Below is a small trained network, with its code and all its weights. Each question gives an input and a target symbol and asks what happens when units are switched off, that is, made to give their printed mean instead of their output.

import numpy as np


def w(rows, s, z=0):
    codes = np.array(rows[::2]) - 128.0
    scale = np.full(codes.shape[1], s)
    scale[-1] = z or s
    return codes * scale


def f(y):
    return np.maximum(y, 0)


def softmax(a):
    e = np.exp(a - a.max(-1, keepdims=True))
    return e / e.sum(-1, keepdims=True)


def log_softmax(a):
    a = a - a.max(-1, keepdims=True)
    return a - np.log(np.exp(a).sum(-1, keepdims=True))


def net(x, mask):
    ids = ['αβδεζηθλμξπτψω'.index(c) for c in x.split()]
    T = len(ids)
    res = E[ids] + P[:T]
    u = 0
    for l in range(2):
        q, k, v = (res @ M[l].T for M in (Q, K, V))
        z = softmax(np.where(np.tri(T) > 0, q @ k.T / 4**0.5, -1e9)) @ v
        res = res + np.where(mask[u], z, O[l][:, -1]) @ O[l][:, :-1]
        u += 1
        y = f(res @ A[l][:, :-1].T + A[l][:, -1])
        res = res + np.where(mask[u : u + 12], y, B[l][:, -1]) @ B[l][:, :-1]
        u += 12
    return log_softmax(res[-1] @ U[:, :-1].T + U[:, -1])


Q, K, V, O, A, B = {}, {}, {}, {}, {}, {}
E = w([
[168,122,157],'α',
[90,158,108],'β',
[211,100,101],'δ',
[127,195,121],'ε',
[190,58,160],'ζ',
[109,112,131],'η',
[120,109,121],'θ',
[125,146,47],'λ',
[185,144,97],'μ',
[86,30,198],'ξ',
[79,175,120],'π',
[149,120,250],'τ',
[151,171,249],'ψ',
[107,108,116],'ω',
],0.017)
P = w([
[141,110,203],'0',
[242,2,136],'1',
[241,73,123],'2',
[179,68,145],'3',
[172,115,188],'4',
[168,130,172],'5',
[165,157,185],'6',
[143,204,167],'7',
[147,83,154],'8',
[73,102,122],'9',
[94,90,111],'10',
[34,14,131],'11',
],0.0076)
Q[0] = w([
[172,116,151],'0.h0',
[95,151,104],'0.h0',
[200,76,250],'0.h0',
[230,127,217],'0.h0',
],0.011)
K[0] = w([
[164,254,105],'0.h0',
[59,71,105],'0.h0',
[63,143,112],'0.h0',
[102,136,139],'0.h0',
],0.0091)
V[0] = w([
[143,219,147],'0.h0',
[74,107,72],'0.h0',
[175,228,111],'0.h0',
[7,136,11],'0.h0',
],0.011)
O[0] = w([
[10,123,126,132],'0.h0',
[136,204,177,76],'0.h0',
[37,111,96,123],'0.h0',
[100,254,86,7],'0.h0',
],0.0099,0.011)
A[0] = w([
[135,70,63,75],'0.n0',
[120,223,103,109],'0.n1',
[86,64,120,101],'0.n2',
[37,201,59,109],'0.n3',
[131,86,174,139],'0.n4',
[137,91,199,230],'0.n5',
[141,107,177,255],'0.n6',
[9,123,254,170],'0.n7',
[158,133,232,190],'0.n8',
[132,59,107,105],'0.n9',
[166,69,171,232],'0.n10',
[30,192,138,164],'0.n11',
],0.01,0.0056)
B[0] = w([
[101,100,166,164],'0.n0',
[174,187,54,129],'0.n1',
[162,173,161,180],'0.n2',
[168,195,43,131],'0.n3',
[158,41,66,197],'0.n4',
[135,162,83,226],'0.n5',
[123,192,2,208],'0.n6',
[44,23,138,178],'0.n7',
[204,208,33,188],'0.n8',
[109,196,186,195],'0.n9',
[52,170,94,250],'0.n10',
[87,121,16,134],'0.n11',
],0.0049,0.021)
Q[1] = w([
[76,142,184],'1.h0',
[109,154,20],'1.h0',
[113,86,7],'1.h0',
[44,114,108],'1.h0',
],0.012)
K[1] = w([
[80,137,179],'1.h0',
[110,62,4],'1.h0',
[80,180,54],'1.h0',
[169,94,64],'1.h0',
],0.014)
V[1] = w([
[154,53,94],'1.h0',
[132,5,168],'1.h0',
[42,69,161],'1.h0',
[72,97,140],'1.h0',
],0.011)
O[1] = w([
[190,102,159,255],'1.h0',
[226,7,127,136],'1.h0',
[118,77,77,112],'1.h0',
[124,61,40,132],'1.h0',
],0.011,0.012)
A[1] = w([
[230,132,1,119],'1.n0',
[147,61,208,254],'1.n1',
[62,139,200,94],'1.n2',
[104,173,165,51],'1.n3',
[86,138,44,68],'1.n4',
[33,119,244,71],'1.n5',
[56,65,99,107],'1.n6',
[161,178,65,162],'1.n7',
[33,148,206,187],'1.n8',
[136,216,189,119],'1.n9',
[186,150,154,117],'1.n10',
[62,131,184,166],'1.n11',
],0.0086,0.004)
B[1] = w([
[45,148,185,253],'1.n0',
[167,215,45,203],'1.n1',
[103,82,105,164],'1.n2',
[183,16,188,168],'1.n3',
[153,96,35,166],'1.n4',
[107,145,108,166],'1.n5',
[161,228,254,188],'1.n6',
[88,139,199,153],'1.n7',
[183,121,93,185],'1.n8',
[81,68,197,202],'1.n9',
[99,79,27,159],'1.n10',
[232,147,101,160],'1.n11',
],0.0064,0.024)
U = w([
[202,129,101,84],'α',
[113,49,169,103],'β',
[195,191,110,107],'δ',
[52,146,180,162],'ε',
[229,229,127,160],'ζ',
[102,192,103,126],'η',
[127,159,158,192],'θ',
[140,182,154,150],'λ',
[1,37,151,172],'μ',
[146,117,244,2],'ξ',
[170,160,123,166],'π',
[112,214,61,110],'τ',
[121,132,135,61],'ψ',
[139,182,150,147],'ω',
],0.0056,0.0067)

Each question gives the input, a string of symbols that net reads in full, and the target symbol t.
The units are the heads (4 rows each of Q, K, V and O) and the neurons (one row each of A and B). Each row of codes is followed by its name. A weight is (code - 128) times the scale printed after its matrix; where a second scale follows, it is the last column's (O, A, B and U).
mask holds one flag per unit, layer by layer, with each layer's heads first. A switched-off unit (its flag False) gives its mean, the last column of its rows in O or B, instead of its output. The means were averaged over made-up inputs and are rounded, as every weight is.
A unit's drop is (log p(t) with every unit on - log p(t) with that unit switched off) / (log p(t) with every unit on - log p(t) with every unit switched off).
The circuit of an input: a set's keep is (log p(t) with only the set's units on - log p(t) with every unit switched off) / (log p(t) with every unit on - log p(t) with every unit switched off). Starting from the 12 units with the biggest drops (on a tie, the unit counted first), units are removed one at a time, each time the one whose removal leaves the highest keep (on an exact tie, the one counted first), for as long as the keep stays at least 0.8.
units of the circuit, in order: the units of the circuit, biggest drop first
unit that matters most: the unit with the biggest drop
k most important neurons: the k neurons with the biggest drops, biggest first
top k neurons in layer l: the k neurons of layer l with the biggest drops, biggest first
input ε ζ τ τ β, target μ: top neuron in layer 0 -> (0.n11)
input τ τ ψ ξ λ ξ ε, target α: 3 most important neurons -> (0.n4; 0.n6; 1.n1)
input ε δ ω, target μ: units of the circuit, in order -> (0.h0; 1.h0; 0.n11; 0.n8)
input τ ζ ε τ α α, target α: units of the circuit, in order -> (0.h0; 1.h0; 1.n1)
input ε τ λ ζ, target μ: units of the circuit, in order -> (0.h0; 1.h0; 0.n11)
input ψ τ μ π β ε μ ζ ω α τ, target β: units of the circuit, in order -> (0.h0; 1.h0)
input ψ π ε β ε π θ, target β: 3 most important neurons -> (0.n6; 0.n8; 0.n7)
input π α ε, target τ: units of the circuit, in order -> (0.h0; 1.h0)
input ζ ψ π ζ θ ζ, target ζ: 3 most important neurons -> (0.n8; 0.n6; 0.n4)
input λ β δ, target ε: units of the circuit, in order -> (0.h0; 1.n9; 1.h0)
input ε ω ε ζ δ ε ε τ τ π ω ψ, target μ: 2 most important neurons -> (0.n7; 0.n11)
input ψ ξ τ λ, target β: units of the circuit, in order -> (1.n0; 0.h0; 1.h0)
input λ ψ α α, target ε: units of the circuit, in order -> (1.h0; 0.h0)
input τ ζ δ ζ, target α: 3 most important neurons -> (1.n1; 0.n4; 1.n9)
input ξ ζ ξ β α μ ξ η ζ θ ξ, target ξ: 3 most important neurons -> (0.n8; 1.n9; 0.n6)
input ε θ η η ζ ω η, target μ: units of the circuit, in order -> (0.h0; 1.h0; 1.n1; 0.n8)
input ζ η ψ λ, target ζ: top 3 neurons in layer 1 -> (1.n1; 1.n0; 1.n9)
input ε π η ζ, target μ: top 2 neurons in layer 0 -> (0.n11; 0.n7)
input ξ ζ ξ τ β α ξ λ τ ε, target ξ: 4 most important neurons -> (0.n8; 1.n9; 0.n6; 0.n10)
input ψ ξ τ ζ α π, target β: top 3 neurons in layer 0 -> (0.n10; 0.n6; 0.n4)
input λ ε ξ ψ, target ε: unit that matters most -> 1.n9
